Below are the code and all the weights of a small trained network. Each question names an input and a target symbol and asks about switching units off, where a switched-off unit gives its printed mean instead of its output.

import numpy as np


def w(rows, s, z=0):
    codes = np.array(rows[::2]) - 128.0
    scale = np.full(codes.shape[1], s)
    scale[-1] = z or s
    return codes * scale


def norm(h):
    return h / np.sqrt((h * h).mean(-1, keepdims=True) + 1e-5)


def f(y):
    return y / 2 * (1 + np.tanh(0.7978845608 * (y + 0.044715 * y**3)))


def softmax(a):
    e = np.exp(a - a.max(-1, keepdims=True))
    return e / e.sum(-1, keepdims=True)


def log_softmax(a):
    a = a - a.max(-1, keepdims=True)
    return a - np.log(np.exp(a).sum(-1, keepdims=True))


def net(x, mask):
    ids = ['αβγδζηλμπψ'.index(c) for c in x.split()]
    T = len(ids)
    res = E[ids] + P[:T]
    u = 0
    for l in range(3):
        r = norm(res)
        for j in range(3):
            rows = slice(2 * j, 2 * j + 2)
            q, k, v = (r @ M[l][rows].T for M in (Q, K, V))
            z = softmax(np.where(np.tri(T) > 0, q @ k.T / 2**0.5, -1e9)) @ v
            o = O[l][rows]
            res = res + np.where(mask[u + j], z, o[:, -1]) @ o[:, :-1]
        u += 3
        y = f(norm(res) @ A[l][:, :-1].T + A[l][:, -1])
        res = res + np.where(mask[u : u + 4], y, B[l][:, -1]) @ B[l][:, :-1]
        u += 4
    return log_softmax(norm(res)[-1] @ U[:, :-1].T + U[:, -1])


Q, K, V, O, A, B = {}, {}, {}, {}, {}, {}
E = w([
[135,191,110],'α',
[89,190,140],'β',
[6,217,118],'γ',
[75,16,141],'δ',
[4,194,49],'ζ',
[113,128,225],'η',
[128,106,146],'λ',
[84,28,70],'μ',
[77,204,223],'π',
[113,137,140],'ψ',
],0.023)
P = w([
[124,3,87],'0',
[135,16,124],'1',
[185,61,170],'2',
[161,70,159],'3',
[144,48,139],'4',
[145,62,129],'5',
[134,62,140],'6',
[147,87,146],'7',
],0.0027)
Q[0] = w([
[88,253,152],'0.h1',
[128,92,25],'0.h1',
[16,142,131],'0.h2',
[122,152,98],'0.h2',
[150,138,197],'0.h3',
[61,83,182],'0.h3',
],0.023)
K[0] = w([
[102,251,100],'0.h1',
[137,72,23],'0.h1',
[22,206,197],'0.h2',
[90,123,89],'0.h2',
[111,180,171],'0.h3',
[35,124,68],'0.h3',
],0.019)
V[0] = w([
[137,79,107],'0.h1',
[130,117,119],'0.h1',
[248,121,36],'0.h2',
[159,142,130],'0.h2',
[128,127,139],'0.h3',
[175,153,103],'0.h3',
],0.011)
O[0] = w([
[26,194,123,121],'0.h1',
[104,138,131,125],'0.h1',
[3,116,42,5],'0.h2',
[107,123,144,115],'0.h2',
[132,134,110,128],'0.h3',
[42,120,44,94],'0.h3',
],0.0058,0.014)
A[0] = w([
[77,193,147,2],'0.n1',
[141,45,23,21],'0.n2',
[244,140,45,104],'0.n3',
[1,158,204,222],'0.n4',
],0.01,0.0013)
B[0] = w([
[12,112,131,158],'0.n1',
[206,83,127,159],'0.n2',
[249,165,124,135],'0.n3',
[131,178,210,251],'0.n4',
],0.011,0.0032)
Q[1] = w([
[177,141,6],'1.h1',
[83,146,18],'1.h1',
[133,116,65],'1.h2',
[197,124,118],'1.h2',
[143,70,70],'1.h3',
[52,254,24],'1.h3',
],0.021)
K[1] = w([
[135,107,3],'1.h1',
[42,146,74],'1.h1',
[109,156,43],'1.h2',
[132,196,105],'1.h2',
[181,51,93],'1.h3',
[27,184,32],'1.h3',
],0.021)
V[1] = w([
[154,187,94],'1.h1',
[15,212,165],'1.h1',
[108,160,131],'1.h2',
[168,75,120],'1.h2',
[82,163,142],'1.h3',
[254,140,94],'1.h3',
],0.0055)
O[1] = w([
[121,105,165,2],'1.h1',
[255,102,135,70],'1.h1',
[154,110,132,70],'1.h2',
[96,156,127,219],'1.h2',
[130,109,89,129],'1.h3',
[167,151,219,131],'1.h3',
],0.0053,0.00094)
A[1] = w([
[73,179,34,3],'1.n1',
[156,69,5,142],'1.n2',
[148,149,87,106],'1.n3',
[109,214,139,102],'1.n4',
],0.017,0.0052)
B[1] = w([
[4,61,121,171],'1.n1',
[162,247,92,180],'1.n2',
[147,142,175,107],'1.n3',
[97,92,53,254],'1.n4',
],0.016,0.0037)
Q[2] = w([
[211,91,148],'2.h1',
[252,54,102],'2.h1',
[162,68,141],'2.h2',
[66,113,44],'2.h2',
[162,11,112],'2.h3',
[80,100,84],'2.h3',
],0.024)
K[2] = w([
[119,51,162],'2.h1',
[169,2,101],'2.h1',
[109,61,106],'2.h2',
[55,125,62],'2.h2',
[170,19,115],'2.h3',
[126,100,69],'2.h3',
],0.023)
V[2] = w([
[113,116,147],'2.h1',
[83,145,142],'2.h1',
[84,254,176],'2.h2',
[79,152,178],'2.h2',
[94,187,177],'2.h3',
[150,116,164],'2.h3',
],0.012)
O[2] = w([
[79,121,121,194],'2.h1',
[100,149,199,158],'2.h1',
[13,226,255,196],'2.h2',
[134,163,228,220],'2.h2',
[3,136,174,252],'2.h3',
[121,152,203,224],'2.h3',
],0.0065,0.0038)
A[2] = w([
[136,6,164,3],'2.n1',
[90,77,122,45],'2.n2',
[81,60,179,92],'2.n3',
[84,69,220,201],'2.n4',
],0.023,0.0046)
B[2] = w([
[7,143,208,183],'2.n1',
[216,136,76,142],'2.n2',
[135,32,220,188],'2.n3',
[153,144,33,253],'2.n4',
],0.017,0.018)
U = w([
[3,219,122,29],'α',
[67,113,53,187],'β',
[125,212,53,198],'γ',
[82,80,216,164],'δ',
[125,153,137,90],'ζ',
[132,150,136,110],'η',
[106,235,227,62],'λ',
[233,148,141,137],'μ',
[184,66,92,162],'π',
[209,89,239,1],'ψ',
],0.017,0.0049)

Each question gives the input, a string of symbols that net reads in full, and the target symbol t.
The units are the heads (2 rows each of Q, K, V and O) and the neurons (one row each of A and B). Each row of codes is followed by its name. A weight is (code - 128) times the scale printed after its matrix; where a second scale follows, it is the last column's (O, A, B and U).
mask holds one flag per unit, layer by layer, with each layer's heads first. A switched-off unit (its flag False) gives its mean, the last column of its rows in O or B, instead of its output. The means were averaged over made-up inputs and are rounded, as every weight is.
A unit's drop is (log p(t) with every unit on - log p(t) with that unit switched off) / (log p(t) with every unit on - log p(t) with every unit switched off).
The circuit of an input: a set's keep is (log p(t) with only the set's units on - log p(t) with every unit switched off) / (log p(t) with every unit on - log p(t) with every unit switched off). Starting from the 12 units with the biggest drops (on a tie, the unit counted first), units are removed one at a time, each time the one whose removal leaves the highest keep (on an exact tie, the one counted first), for as long as the keep stays at least 0.8.
circuit, biggest first: the units of the circuit, biggest drop first
k most important neurons: the k neurons with the biggest drops, biggest first
k most important neurons of layer l: the k neurons of layer l with the biggest drops, biggest first
which heads matter: for each layer, one digit per head in row order, 1 if its drop is at least 0.15 and else 0, layers parted by /
drop when u is switched off: that unit's drop, to one decimal
input δ ψ δ μ δ δ α μ, target γ: 3 most important neurons -> 1.n2, 2.n3, 0.n4
input ψ π π, target μ: which heads matter -> 110 / 000 / 000
input ψ π μ, target μ: most important neuron -> 2.n1
input β ζ δ π ζ, target β: which heads matter -> 000 / 000 / 000
input ψ π μ ζ, target β: 3 most important neurons of layer 1 -> 1.n1, 1.n4, 1.n2
input δ λ δ δ γ π ψ μ, target μ: which heads matter -> 010 / 001 / 000
input μ α ψ α ψ π β η, target ψ: 4 most important neurons -> 1.n4, 1.n2, 2.n1, 2.n4
input δ γ δ λ λ, target π: 4 most important neurons -> 1.n4, 2.n1, 2.n4, 1.n2
input λ δ π δ η ψ ζ α, target μ: which heads matter -> 100 / 000 / 000
input δ μ π μ, target λ: 4 most important neurons -> 1.n2, 0.n4, 1.n4, 2.n4
input α δ μ δ ζ δ ζ μ, target γ: which heads matter -> 000 / 000 / 000
input δ α ψ η π β γ β, target γ: 2 most important neurons -> 2.n1, 2.n3
input γ μ α, target γ: which heads matter -> 010 / 000 / 000
input ζ π λ, target π: circuit, biggest first -> 2.n4
input α μ λ μ μ μ π ψ, target μ: 3 most important neurons -> 2.n1, 2.n3, 1.n4
input δ α γ ψ δ ψ π α, target μ: 3 most important neurons of layer 0 -> 0.n3, 0.n4, 0.n1
input δ δ β, target γ: 2 most important neurons of layer 2 -> 2.n3, 2.n1
input π ψ γ η γ π π μ, target λ: 3 most important neurons of layer 2 -> 2.n4, 2.n3, 2.n2
input δ μ ψ, target μ: 2 most important neurons of layer 2 -> 2.n1, 2.n3
input π α ψ δ η, target ψ: drop when 2.n4 is switched off -> 0.3
input η δ π ψ π π, target μ: drop when 0.h1 is switched off -> 1.0
